Below is a small trained network, with its code and all its weights. Each question gives an input and a class and asks what happens when units are switched off, that is, made to give their printed mean instead of their output.

import numpy as np


def w(rows, s, z=0):
    codes = np.array(rows[::2]) - 128.0
    scale = np.full(codes.shape[1], s)
    scale[-1] = z or s
    return codes * scale


def norm(h):
    return h / np.sqrt((h * h).mean(-1, keepdims=True) + 1e-5)


def f(y):
    return np.maximum(y, 0)


def log_softmax(a):
    a = a - a.max(-1, keepdims=True)
    return a - np.log(np.exp(a).sum(-1, keepdims=True))


def net(x, mask):
    res = np.array(x, float).reshape(1, 2) / 4 @ E
    u = 0
    for l in range(2):
        y = f(norm(res) @ A[l][:, :-1].T + A[l][:, -1])
        res = res + np.where(mask[u : u + 15], y, B[l][:, -1]) @ B[l][:, :-1]
        u += 15
    return log_softmax(norm(res)[-1] @ U[:, :-1].T + U[:, -1])


A, B = {}, {}
E = w([
[133,51,60,91,61,109,239,83,128,137],'x0',
[103,170,105,121,23,224,108,180,254,152],'x1',
],0.0093)
A[0] = w([
[116,79,195,147,162,123,91,81,46,90,206],'L0N0',
[180,89,101,32,173,93,144,89,66,201,126],'L0N1',
[89,150,130,130,112,124,138,166,246,169,50],'L0N2',
[142,119,135,103,163,208,146,118,112,121,110],'L0N3',
[107,149,146,153,230,161,122,189,149,126,220],'L0N4',
[135,118,20,122,159,169,50,87,82,200,50],'L0N5',
[105,89,110,67,104,126,129,110,135,120,219],'L0N6',
[114,136,1,83,121,107,183,92,86,226,109],'L0N7',
[63,107,147,187,82,79,90,111,191,171,1],'L0N8',
[162,189,126,123,148,58,83,104,201,159,114],'L0N9',
[147,130,26,128,172,126,110,205,103,158,61],'L0N10',
[96,106,144,108,214,129,166,167,185,155,59],'L0N11',
[141,92,34,153,72,163,65,187,166,184,128],'L0N12',
[136,134,83,156,91,110,124,145,134,73,71],'L0N13',
[146,146,138,174,165,143,181,128,158,155,75],'L0N14',
],0.0052,0.0027)
B[0] = w([
[182,245,130,56,78,219,169,147,214,179,253],'L0N0',
[126,206,118,60,101,199,155,93,200,135,228],'L0N1',
[169,139,187,115,153,181,117,3,117,160,210],'L0N2',
[122,96,150,133,139,152,146,144,140,79,128],'L0N3',
[39,119,55,158,42,45,184,124,115,79,230],'L0N4',
[86,134,97,99,131,121,120,111,136,194,128],'L0N5',
[14,162,131,139,137,98,45,221,63,71,205],'L0N6',
[139,132,205,236,58,91,99,198,88,87,231],'L0N7',
[123,111,156,84,162,179,142,123,125,130,144],'L0N8',
[86,60,87,189,74,86,124,97,115,164,166],'L0N9',
[160,115,111,103,95,79,137,181,92,161,128],'L0N10',
[136,141,88,130,125,180,165,121,156,138,128],'L0N11',
[116,155,161,33,148,111,77,4,122,110,226],'L0N12',
[113,112,170,58,168,146,91,113,118,115,138],'L0N13',
[142,138,104,93,147,127,112,119,128,102,128],'L0N14',
],0.0046,0.0054)
A[1] = w([
[146,122,94,143,136,139,103,154,108,152,86],'L1N0',
[126,131,155,220,200,129,81,194,114,143,44],'L1N1',
[127,187,153,137,123,142,115,106,118,119,150],'L1N2',
[157,133,160,131,224,86,162,88,50,132,77],'L1N3',
[116,104,137,182,94,100,128,185,114,110,21],'L1N4',
[97,92,186,124,144,121,96,73,59,87,122],'L1N5',
[162,135,102,134,150,131,139,116,162,124,89],'L1N6',
[143,25,92,126,102,106,170,117,106,110,2],'L1N7',
[137,112,101,159,131,140,140,127,129,156,68],'L1N8',
[106,109,98,142,126,97,126,61,126,135,113],'L1N9',
[134,119,122,136,127,104,116,130,122,162,65],'L1N10',
[136,143,138,120,198,146,51,151,135,122,140],'L1N11',
[125,8,96,121,102,106,170,125,96,145,25],'L1N12',
[185,104,122,103,223,97,154,79,76,122,47],'L1N13',
[108,59,101,91,98,155,154,115,150,129,106],'L1N14',
],0.011,0.003)
B[1] = w([
[124,141,125,109,94,97,127,109,104,131,129],'L1N0',
[115,47,70,189,185,34,146,155,47,61,198],'L1N1',
[147,112,116,108,140,105,193,137,97,120,254],'L1N2',
[83,156,151,128,82,194,72,86,207,164,249],'L1N3',
[166,157,155,75,134,170,172,84,151,156,156],'L1N4',
[175,189,78,108,99,113,219,210,130,122,182],'L1N5',
[139,116,122,135,130,111,127,142,118,120,131],'L1N6',
[130,117,95,183,188,66,98,185,92,74,194],'L1N7',
[116,106,144,121,137,109,128,145,148,152,128],'L1N8',
[187,156,139,114,159,139,156,186,74,151,158],'L1N9',
[113,146,149,129,129,120,104,114,100,111,128],'L1N10',
[149,18,112,156,169,86,164,123,72,121,216],'L1N11',
[113,98,125,195,215,74,96,167,64,105,196],'L1N12',
[98,137,178,50,12,253,61,35,254,170,214],'L1N13',
[125,122,163,172,214,98,94,118,104,117,216],'L1N14',
],0.0081,0.0072)
U = w([
[83,145,177,93,97,244,62,40,211,143,179],'0',
[92,89,123,242,197,2,102,161,52,72,179],'1',
[189,222,125,62,122,115,251,155,85,126,178],'2',
[206,121,65,135,132,120,98,141,124,191,25],'3',
[166,113,132,137,147,104,135,179,151,205,3],'4',
],0.013,0.0056)

Each question gives the input, the list of numbers given to net, and the class t.
The units are the neurons (one row each of A and B). Each row of codes is followed by its name. A weight is (code - 128) times the scale printed after its matrix; where a second scale follows, it is the last column's (A, B and U).
mask holds one flag per neuron, layer by layer. A switched-off neuron (its flag False) gives its mean, the last column of its row in B, instead of its output. The means were averaged over made-up inputs and are rounded, as every weight is.
A unit's drop is (log p(t) with every unit on - log p(t) with that unit switched off) / (log p(t) with every unit on - log p(t) with every unit switched off).
most important unit: the unit with the biggest drop
top k neurons: the k neurons with the biggest drops, biggest first
top k neurons in layer l: the k neurons of layer l with the biggest drops, biggest first
drop of u: that unit's drop, to one decimal
input [7,6], class 1: most important unit -> L0N0
input [3,-1], class 2: top 3 neurons -> L0N7, L0N6, L1N4
input [7,-8], class 0: top 2 neurons -> L1N13, L1N3
input [-6,5], class 1: top 2 neurons -> L0N0, L1N13
input [-5,-5], class 0: top 3 neurons -> L0N7, L1N13, L1N3
input [-3,-2], class 2: top 3 neurons in layer 0 -> L0N4, L0N6, L0N0
input [2,-1], class 2: top 2 neurons -> L1N13, L1N3
input [-6,-6], class 0: top 2 neurons in layer 0 -> L0N7, L0N6
input [-3,3], class 2: top 2 neurons -> L1N3, L1N13
input [-3,-3], class 2: top 3 neurons -> L0N0, L1N13, L0N2
input [0,0], class 2: top 2 neurons -> L1N3, L1N13
input [0,-3], class 2: top 2 neurons -> L0N0, L0N1
input [-7,-7], class 0: top 4 neurons -> L1N13, L1N3, L0N7, L0N6
input [-5,-8], class 0: drop of L1N13 -> 0.1
input [-6,-7], class 0: drop of L1N3 -> 0.7
input [4,0], class 1: drop of L0N0 -> 1.9
